What each symbol does to the points:
w665: p>w423, o>w352, g>w943, e>w20, k>w859
w698: p>w560, o>w889, g>w609, e>w378, k>w432
w756: p>w943, o>w526, g>w443, e>w859, k>w882
w137: p>w157, o>w108, g>w977, e>w560, k>w609
w641: p>w370, o>w443, g>w380, e>w169, k>w352
w731: p>w977, o>w430, g>w558, e>w609, k>w585
w311: p>w213, o>w585, g>w108, e>w407, k>w889
w605: p>w889, o>w991, g>w313, e>w924, k>w323
w209: p>w388, o>w401, g>w858, e>w965, k>w72
w108: p>w137, o>w378, g>w731, e>w698, k>w231
w518: p>w128, o>w558, g>w133, e>w213, k>w108
w560: p>w133, o>w698, g>w174, e>w108, k>w430
w432: p>w430, o>w201, g>w543, e>w313, k>w240
w54: p>w269, o>w441, g>w661, e>w350, k>w68
w240: p>w506, o>w485, g>w924, e>w739, k>w26
w279: p>w882, o>w306, g>w159, e>w247, k>w706
w595: p>w247, o>w530, g>w706, e>w155, k>w685
w965: p>w538, o>w172, g>w624, e>w401, k>w841
w296: p>w68, o>w52, g>w727, e>w317, k>w128
w889: p>w698, o>w605, g>w231, e>w783, k>w201
w407: p>w558, o>w543, g>w698, e>w585, k>w783
w520: p>w317, o>w977, g>w128, e>w301, k>w213
w157: p>w510, o>w137, g>w520, e>w133, k>w174
w380: p>w485, o>w20, g>w473, e>w665, k>w756
w165: p>w884, o>w706, g>w119, e>w360, k>w124
w556: p>w757, o>w317, g>w303, e>w296, k>w189
w991: p>w605, o>w26, g>w846, e>w908, k>w689
w309: p>w119, o>w852, g>w306, e>w124, k>w530
w360: p>w159, o>w937, g>w414, e>w706, k>w852
w269: p>w340, o>w54, g>w172, e>w458, k>w16
w169: p>w689, o>w571, g>w665, e>w443, k>w468
w783: p>w378, o>w924, g>w432, e>w605, k>w846
w884: p>w468, o>w165, g>w193, e>w159, k>w414
w91: p>w685, o>w767, g>w388, e>w502, k>w965
w882: p>w571, o>w279, g>w160, e>w669, k>w165
w201: p>w432, o>w323, g>w99, e>w846, k>w485
w378: p>w108, o>w783, g>w430, e>w889, k>w313
w924: p>w783, o>w908, g>w201, e>w991, k>w370
w664: p>w858, o>w841, g>w340, e>w72, k>w458
w841: p>w664, o>w372, g>w269, e>w227, k>w350
w231: p>w609, o>w313, g>w585, e>w432, k>w99
w7: p>w189, o>w213, g>w157, e>w518, k>w560
w551: p>w363, o>w624, g>w91, e>w858, k>w340
w160: p>w352, o>w159, g>w526, e>w884, k>w119
w510: p>w291, o>w157, g>w317, e>w658, k>w301
w597: p>w350, o>w202, g>w68, e>w291, k>w317
w124: p>w414, o>w146, g>w595, e>w852, k>w363
w706: p>w165, o>w460, g>w309, e>w937, k>w146
w852: p>w309, o>w821, g>w155, e>w146, k>w566
w609: p>w174, o>w231, g>w311, e>w430, k>w543
w821: p>w852, o>w538, g>w363, e>w388, k>w858
w99: p>w543, o>w739, g>w605, e>w240, k>w908
w58: p>w227, o>w303, g>w350, e>w939, k>w291
w317: p>w556, o>w520, g>w248, e>w52, k>w7
w193: p>w859, o>w119, g>w882, e>w191, k>w247
w388: p>w146, o>w209, g>w566, e>w538, k>w624
w128: p>w248, o>w518, g>w658, e>w7, k>w137
w566: p>w530, o>w858, g>w725, e>w551, k>w767
w303: p>w58, o>w248, g>w597, e>w727, k>w510
w401: p>w209, o>w631, g>w664, e>w172, k>w227
w313: p>w231, o>w846, g>w506, e>w201, k>w739
w119: p>w193, o>w309, g>w279, e>w414, k>w595
w571: p>w169, o>w882, g>w352, e>w639, k>w884
w72: p>w624, o>w227, g>w345, e>w841, k>w54
w248: p>w303, o>w128, g>w202, e>w189, k>w157
w558: p>w518, o>w407, g>w560, e>w311, k>w378
w443: p>w641, o>w639, g>w20, e>w571, k>w160
w485: p>w240, o>w380, g>w908, e>w423, k>w943
w526: p>w756, o>w191, g>w639, e>w193, k>w279
w423: p>w739, o>w665, g>w26, e>w380, k>w12
w506: p>w585, o>w240, g>w783, e>w99, k>w991
w624: p>w551, o>w72, g>w767, e>w664, k>w269
w202: p>w597, o>w658, g>w296, e>w510, k>w520
w227: p>w72, o>w58, g>w458, e>w372, k>w441
w859: p>w12, o>w193, g>w571, e>w526, k>w669
w669: p>w639, o>w247, g>w884, e>w279, k>w360
w430: p>w731, o>w432, g>w407, e>w231, k>w506
w20: p>w380, o>w468, g>w12, e>w352, k>w526
w155: p>w306, o>w363, g>w937, e>w530, k>w725
w301: p>w52, o>w174, g>w7, e>w977, k>w558
w363: p>w155, o>w551, g>w685, e>w566, k>w502
w247: p>w669, o>w595, g>w165, e>w306, k>w937
w937: p>w360, o>w685, g>w124, e>w460, k>w821
w146: p>w124, o>w388, g>w530, e>w821, k>w551
w372: p>w841, o>w939, g>w54, e>w58, k>w597
w977: p>w520, o>w731, g>w518, e>w174, k>w311
w908: p>w924, o>w473, g>w323, e>w26, k>w641
w306: p>w279, o>w155, g>w360, e>w595, k>w460
w468: p>w20, o>w884, g>w859, e>w160, k>w191
w757: p>w661, o>w556, g>w58, e>w68, k>w727
w473: p>w908, o>w12, g>w689, e>w943, k>w443
w352: p>w665, o>w160, g>w756, e>w468, k>w193
w585: p>w311, o>w506, g>w378, e>w543, k>w605
w68: p>w16, o>w296, g>w939, e>w556, k>w248
w172: p>w965, o>w661, g>w72, e>w631, k>w372
w12: p>w473, o>w859, g>w169, e>w756, k>w639
w189: p>w727, o>w7, g>w510, e>w128, k>w133
w159: p>w160, o>w360, g>w191, e>w165, k>w309
w133: p>w658, o>w560, g>w301, e>w137, k>w731
w685: p>w937, o>w91, g>w146, e>w725, k>w538
w191: p>w526, o>w414, g>w669, e>w119, k>w306
w538: p>w821, o>w965, g>w551, e>w209, k>w664
w939: p>w372, o>w727, g>w441, e>w303, k>w202
w739: p>w99, o>w423, g>w991, e>w485, k>w473
w767: p>w91, o>w345, g>w209, e>w340, k>w172
w858: p>w566, o>w664, g>w502, e>w624, k>w345
w441: p>w54, o>w291, g>w757, e>w597, k>w296
w725: p>w460, o>w502, g>w821, e>w91, k>w209
w543: p>w407, o>w99, g>w889, e>w506, k>w924
w661: p>w172, o>w757, g>w227, e>w16, k>w939
w52: p>w296, o>w301, g>w189, e>w520, k>w518
w639: p>w443, o>w669, g>w468, e>w882, k>w159
w370: p>w846, o>w641, g>w485, e>w689, k>w665
w26: p>w991, o>w943, g>w370, e>w473, k>w169
w846: p>w313, o>w370, g>w240, e>w323, k>w423
w414: p>w191, o>w124, g>w247, e>w309, k>w155
w350: p>w458, o>w597, g>w16, e>w441, k>w556
w291: p>w441, o>w510, g>w556, e>w202, k>w52
w530: p>w595, o>w566, g>w460, e>w363, k>w91
w345: p>w767, o>w458, g>w401, e>w269, k>w661
w460: p>w706, o>w725, g>w852, e>w685, k>w388
w658: p>w202, o>w133, g>w52, e>w157, k>w977
w943: p>w26, o>w756, g>w641, e>w12, k>w571
w458: p>w345, o>w350, g>w631, e>w54, k>w757
w502: p>w725, o>w340, g>w538, e>w767, k>w401
w727: p>w939, o>w189, g>w291, e>w248, k>w658
w174: p>w301, o>w609, g>w213, e>w731, k>w407
w323: p>w201, o>w689, g>w739, e>w370, k>w380
w631: p>w401, o>w16, g>w841, e>w661, k>w58
w16: p>w631, o>w68, g>w372, e>w757, k>w303
w689: p>w323, o>w169, g>w423, e>w641, k>w20
w340: p>w502, o>w269, g>w965, e>w345, k>w631
w213: p>w7, o>w311, g>w137, e>w558, k>w698

The rows follow the links: the fewer symbols apart two points are, the more alike their rows tend to be.

Each row is also shifted at random along 10 hidden directions that mean nothing.

Some points, each with a row of numbers:
w26 [  36   14  -81  -53  289 -204  213 -144 -246   -4 -101 -543  333 -126   48  195  140  -55  267   43 -154  107  399   12  133 -331 -172   79 -218  190   62  -61  173 -234  -93  -17  118  -44  -59 -219  -30   69  300  -82]
w189 [ 767  218  198  -62 -199  289  -66  130  -52 -172  179  504  -44  366   35 -444 -234  108   55 -188 -278  -35 -211 -540 -562  239  -58 -163  404  135 -525   34   17  465  202 -138   43   42  203  347 -257 -161 -419  283]
w296 [  -6  -77 -629  298  311 -280  298 -163  128  158  -17 -945  228  -98  -41  124   42 -493  476  497 -167  263  440 -406 -122 -706  354 -429   -8  -88  -87  318 -124 -145  242   98 -660    0  194 -232 -140  177 -165  108]
w783 [-103 -164 -264 -146 -140  180 -409 -370  110  105  -80    4 -308 -122  363 -506  399 -193  -29  194 -235 -325  187 -246  -29  429  446 -180  227 -189  -99   24 -121 -197 -216   37 -551  -66  173  270 -449  164 -336  559]
w193 [-237 -161  165  -91 -163 -251  136 -127 -271  490  349  256  193  612  425 -185  -96  228  176  -51 -200  196 -132  374  -70 -435   25  267 -347   38  205    1  -48 -242 -478  347  168  -48  182  -22  -50  296  117  -28]
w414 [ 487  -21 -172  124  117  -36  -13 -131 -124  141 -136  -79  -32  288 -736  352 -217  173 -681   23  394   61  131  115  736 -287  -94  212 -141  123  175 -338  144 -515  233  110  356 -127 -226  309  550  433   97 -106]
w441 [-498 -191  139  -87  235   31  109  133 -184 -202  -50 -380  433 -130 -263  319 -137 -262  161  -56  -28  100  -69  241 -262 -126  -17   86  426 -146  358  166 -355  231  100  285  -69   22  125 -229  -28 -224  215 -256]
w169 [-202  255 -386   96  -18 -441   41  -82  276  548   52 -352 -243  -89  345 -172  198 -256  322  209   51   28  309 -185  460 -113  -76 -235 -615  -12 -304    4  330 -337 -183 -215   25  -13   82 -369 -199   87   93 -169]
w54 [-301  142   48    7   38  247 -174  123  -80  129   30  128   12  183 -305  -72 -143 -131 -162 -127   -4   88  -66 -351  -13  326  145  -47  420   -3  -68  164 -238  150  267   57   61  -34   51  220 -211  -57   12 -129]
w530 [ 676  202  468 -174  208 -130 -210  147 -619  512 -250 -168  -27 -246 -575  153 -476  -42  555 -230 -349 -206 -115  -75  313 -288  251  239  734  -62  516   55 -174 -106  189  117 -146   94 -388 -404 -399 -743  151 -156]
w468 [  62   13 -102  205 -346  -19 -192  -98  290   -1  369  246 -290 -245   87 -170  258 -101 -241  391   17  -95 -128 -188  219 -388 -159 -188 -205   19 -100 -138  290 -308  165 -522   78  -17    9  115  107  157 -235  224]
w731 [-123  175   -7 -225  -31   55  -44 -122 -353   15  -95 -144  269  336 -348   71 -120 -252  234 -155   25   68  186 -467  105 -250   21 -210  206 -120 -175  129  -35   22  140   -1  -22 -106   74  138   -2  103  -90  -80]
w558 [ 414  182  433 -367 -136  371 -102   85 -475 -593 -208  271  237  175 -849  176 -314  -40 -181 -431   90 -181 -153 -334 -106    4 -425   15  685    8 -162 -145  109  313  406 -202  485  -51  -54  257  269 -251 -118  -79]
w698 [ 150  290  220 -233 -181  -41   81   -7 -204  244  445  579  321  270  574 -277  -40  -96  370  -39  -66  181  -92 -257 -159 -387 -158 -349 -491  -40 -137  214   63  112 -364 -523   33  -40  366 -312 -216  -38 -138 -144]
w965 [ 332 -141 -374  219   64 -128  413  166  190  155  177 -113   -7 -292   93  257   -1  225   21  206   73  273  -77  198   47 -543    8  192 -501  229  347  146   74 -152  -38 -332    8  104 -175 -660  184   33   96 -183]
w291 [-372   -9  247 -110  -73  -85   63  168   84   23   56  224  133  596  277 -156 -320   19  172 -279  125   71 -242  305 -412  345   14  -95   21 -264 -152   69 -306  531 -258  577 -110   58  375  154  -11  -35 -100 -113]
w352 [ 552   74   75  -47 -117 -375  -28 -178  -78   27 -388  -48 -220   52 -443  300 -229  -44   79   38  340 -163   37  192  454 -428  -60 -176 -186 -336  -56 -188  272 -315   78  158  -26  -73 -214   -6  560   53  -72  -72]
w669 [ 506 -105   67  -40  -47 -278  200  -79    4  -27 -427  185 -270   48 -251   99 -349  357 -277 -156  229 -159 -105  574   33  207 -174  270 -193   27  -14 -306  266 -231 -159  332  269   -1 -188 -165  425  -61   95  -61]
w725 [ -87   52   63  192  -45 -145 -314  -14  160  225 -159 -125 -382  124 -162  -80  -13 -208  152   92  -14 -100  -52 -104  106  222  375 -181  422 -366 -198   87 -163    9  295  568 -289  -18  -58  501  -86   -1  -49   88]
w380 [-291  212  266  -70  -87  -77  -54  137   14  -32  122  117   43  -25  248  -86   72   48   89 -156    9  -67  -21   66  105  146 -405   60 -244  124 -136 -193  220  114 -144 -241  382   35   19  -32  -50 -143  150 -131]
w155 [ 355  149  230   66  197 -192   16 -162 -259  375  161   56  237  607  -37  -22  -88 -138   47   38  -77  325   62  -66   77 -164  -20  -81  -14  -76 -190  100  -66 -223   70  499  297 -189  192  466  -17  351  330 -265]
w506 [-1021  -266     3    30  -108   141    -4  -123   157  -428   274  -115   225   -92   508  -332   379  -196   -16   191  -354   -72    39    15  -616   162  -127   -92   191    73  -152   -52   -90   167  -114    26  -120    14   393   272  -278    98  -140   400]
w370 [ 269  117   58 -110  143 -178   67 -163 -214  128  -85  -18  201  208  286  205   52  217  123  -60  188   94  300  177  433 -293   16  -30 -647    9  112  -97  102 -197 -358   -1  -65  -68 -129   14  224  276  109  -48]
w937 [  45  195  529   61  158 -280   75  233  159  -89 -390  436 -208 -245  186  235 -313  359  -29 -223  374  -99 -219  717   39  606 -124   32 -357 -112   46 -139   61  220 -213  260   52   80 -293 -166  327 -459  297 -331]
w430 [-293   59 -284  -73  -65 -120   97    9  215   35   89 -111   23 -387  256  -32   98 -226  112  160  142  -61   81  -28  109 -192 -167 -235 -462  -22   62   25  160  -33 -230 -576 -133   52  181 -662  -70 -150 -144  -92]
w16 [-118 -162 -166  180  190  393  -16  -92    0 -440  384 -201  427 -147 -400  217  370 -455 -494  365  -20  315   33 -382 -151 -345 -163 -168  394   59   73  212 -165  -93  555 -271  268 -175  231  377  109  384  145  -98]
w458 [ 620   20 -125 -164  136  144  178  -27    6  399  219  549   24  138  564 -276  183  171 -132  -74  -52  316 -110   58 -240  479   71  156 -443  117    2  353  -67  -80 -436  -82  315 -106  206 -333 -314  170  356 -359]
w133 [-115  -10  -57  -42  149    2  321   84 -130 -206  -66 -125  366 -150  276  469   50  226  343  -56  187  217  199  118   96 -523  160  -61 -562   17  333  207  -95  167 -247 -277 -391   64 -247 -377  283   31   -1  -94]
w317 [ 134  -97 -297  367  158 -123  407 -104  219 -514   94 -410  379  196  -21  298   47 -218   40  398  156  372  232 -155 -387 -683  -65 -495 -233  -67 -361  151   18  134  334  117 -285  -66  252  318  509  434 -199  112]
w560 [-431  109  160 -133  -96  203 -167  -36  -47 -561 -433   91   18  208 -443  324  -82   -5 -178 -276  452 -129   86 -118  139  260   53 -258  175 -308 -246  -34  -54  307  235  181 -128  -73 -155  588  513  131 -185   19]
w739 [ 421  -35   21 -113  293 -227  253 -227 -398   76 -231 -265  353  -44  212  302  -45  218  367   24  -44   66  393  236  227 -566  139   29 -471   74  328  -35   61 -259 -358    9 -332  -34 -217 -294  141   74   80   69]
w756 [-449  190  574  388 -264  -22 -132    7  196 -643  369  486   -7 -592  433   -1  323 -158  288  516 -206  -32 -178 -292 -409 -586 -173 -650   -8 -125 -301   86  248  160  427 -621 -319    5 -112  434  160 -252 -283  410]
w595 [  91  177  -61  238  231 -226   -5  -36  138  243 -216 -101 -205  -19 -167  122  -91   16 -224   86  237   56  166   63  389  218   54  -92 -208   13 -140  -98  105 -259  137  189   70  -71 -151  138  160   88  208 -160]
w664 [ 760  -48 -254  144  122 -217  514  -23  301 -187 -414  103 -252  110  -67   73 -154  247 -191  -46  211  197  -46  280 -508  504 -122   32 -267   52 -518  101  265    2   30  442  322  -51    0 -111  377  124  256 -257]
w247 [ 241   55   59  115  128  -70  176  -67 -192  177   94   45   85   97 -102 -144 -131  119 -136   31 -312  150   31  -69 -157   -4 -183  203  113  375 -125  -93  167 -256  103   42  420  -53   20   17 -172   -7  223  -27]
w526 [ 323  131 -530   51 -249 -355  -27  -51  303  701  -74 -100 -644    3 -143 -365 -180  -15 -117   73  107 -214   32 -108  517  101  -67   93 -327   97 -220 -252  408 -449  -97 -170  212   51   24 -486 -133  -21 -148  -17]
w231 [ 461   21 -190 -439 -146   -9 -148 -262 -207  470  -43   45 -109  281   63 -548  -47 -241  156 -148 -247 -191   49 -240  -39  284   47   20  182  -75 -163   -6   29 -180 -344   69   53  -75  388 -272 -543  -17 -140   53]
w124 [ 551   63 -301  261  264  -90  -18 -195  141   86  -95 -297 -122  -57 -451   73  128 -238 -501  272  116  113  228 -194  324  150 -171  -63   56  107 -274 -119  222 -452  406   77  406 -172    9  304  148  316  294 -168]
w518 [-500 -259  -29  -61  271  112  470 -115 -109 -845 -228 -544  525  -43   -2  222  328 -164  157  -73 -253  233  255   20 -919  228 -285   44  331  132 -353  219  -13  294  147  395  260  -95  190  215   99  165  378  -65]
w160 [-318  -69 -239  176 -156 -286   26 -131   99  251   31 -269 -190  115 -178  -60  -65  -79  -17  202  -12  -20   81    5  207 -355    6   14  -71   19  -84 -148  186 -341   93  115    4    0   11   15   94  179 -105  103]

From each start, follow one symbol. Which point do you reach?
Answers are names.
---
[ -63  -90   45   -6  -72   14  -55 -167 -106 -425  -74 -130  199 -183 -289  243  -68 -182  -29  216  124 -165   92  -81   65 -614  -23 -306  122 -148  123 -113   28  -54  204 -245 -376  -11   -9   71  327  -14 -381  291]
e	w506
---
[-559  267 -325  572 -305 -309   70  116  413   97  317 -111 -245   80 -357  -11 -293  -85 -287  406  228   60   19 -422  394 -740 -311 -358 -326  247 -418 -313  430 -202  528 -514   97   78  -15  130  371  132 -470  166]
p	w571
---
[-560 -192  414  -92 -176  -87   11    9 -176 -338  317   22  440  273  -68  425  119  -28 -108  -36  288  110 -178  499  244 -724 -495  123 -252 -176  324 -201   23   -7  -77   68  453  -51   50  265  609  334  188 -232]
g	w12
---
[ 275  122 -547  -88  101   93  168  -58   59  129   79 -287   96  -87   -5  -44  227 -173   -9   55   42  171  306 -482  184  -91 -133  -73 -346  229 -172  135  208 -154  -29 -538  212  -53  109 -421 -137  199   48 -180]
k	w698
---
[ 261  154 -689   49  307 -407  422 -186  -36  306 -651 -871  -49  400 -314  111 -312 -124  500  -75   45  176  621 -403   55   -2  363 -232 -136  -14 -545  190   73  -93   63  565 -381  -40  -12 -176   18  213  -66  -46]
p	w510
---
[ 471 -215  326  188   78  157 -229 -131 -140 -170  266   60   82 -576  179  208  447 -163  345  506 -357   45 -134  -50 -152 -724  438 -168  388 -284  495  360 -258 -163  282 -149 -563  -42 -234  232  -61  -34   28  270]
o	w858
---
[ 131  238 -152  204 -333  175  -73  385  473  -59  526  407 -108  351  -27 -245 -271   25 -449   -5  351   20 -299 -334   72  -37 -360 -249 -242  163 -337 -230   88  463  202 -545  190  144  295  114  158   31 -548   42]
p	w597
---
[ -90   75  144 -148  117 -129  142  -49  -74 -101  -91 -127  110   53  300 -170  162   16  138 -185 -190   -7  167   98 -224  473 -380  141 -115  191 -346 -123  222   33 -232  158  453  -33  147   -7 -182  -37  341 -111]
k	w12
---
[  37   94  120 -156   34 -236  178    6 -346   84 -219 -184  237  411 -231  111 -546  232  186 -297   63  -94  147  160  179 -330 -119  100 -129  125   62 -314   76   43 -192  196  -62   69  -52 -159  169 -120 -203   68]
o	w908
---
[ 488  -93  480 -176 -147  279 -234  369   46  -67  331  465 -175 -481   38 -207   80   90 -150 -192 -243 -246 -636  343 -223  407 -399  508  464  119  402 -147  -34  260  -36 -320  575  147  -22 -351 -343 -608  241 -174]
g	w363
---
[ 481 -243  309 -299  -73  182 -355 -323 -372 -138  -32   18  -21 -386  -66  -22  468 -179  169  111 -377 -260  -54   39  -26 -159   80  151  539 -232  324   47  -15 -354   20    2    7 -105 -118  160 -181  -34  171  202]
e	w571
---
[ 162 -372 -734  -64  124  224  161 -157  278  -14  153 -526   58   87  262 -216  545 -158 -229  118 -145  159  262 -112 -233  321    5  225  -95  183 -110  115  -55  -76 -206  110  165  -54  364  -43 -255  549  133   55]
g	w52
---
[ 335  385 -341  -56  199 -267  351  -87 -105   82 -514 -480  -31  -79 -272  -48 -252 -255  523  -94 -124   55  426 -613 -201  154  -54 -335   80  110 -697  206  291   16  198  -68  -34  -22   20 -415 -209 -292    3 -155]
e	w731
---
[-657   44  392  311   86  169  -52   98  219 -708  116  441  277 -290  205  480  128  -56 -158  304  399  207 -145  129 -186 -241  164 -574 -175 -341  112  256 -278  359  281 -184 -530  -45 -100  462  540   36 -121    6]
g	w16
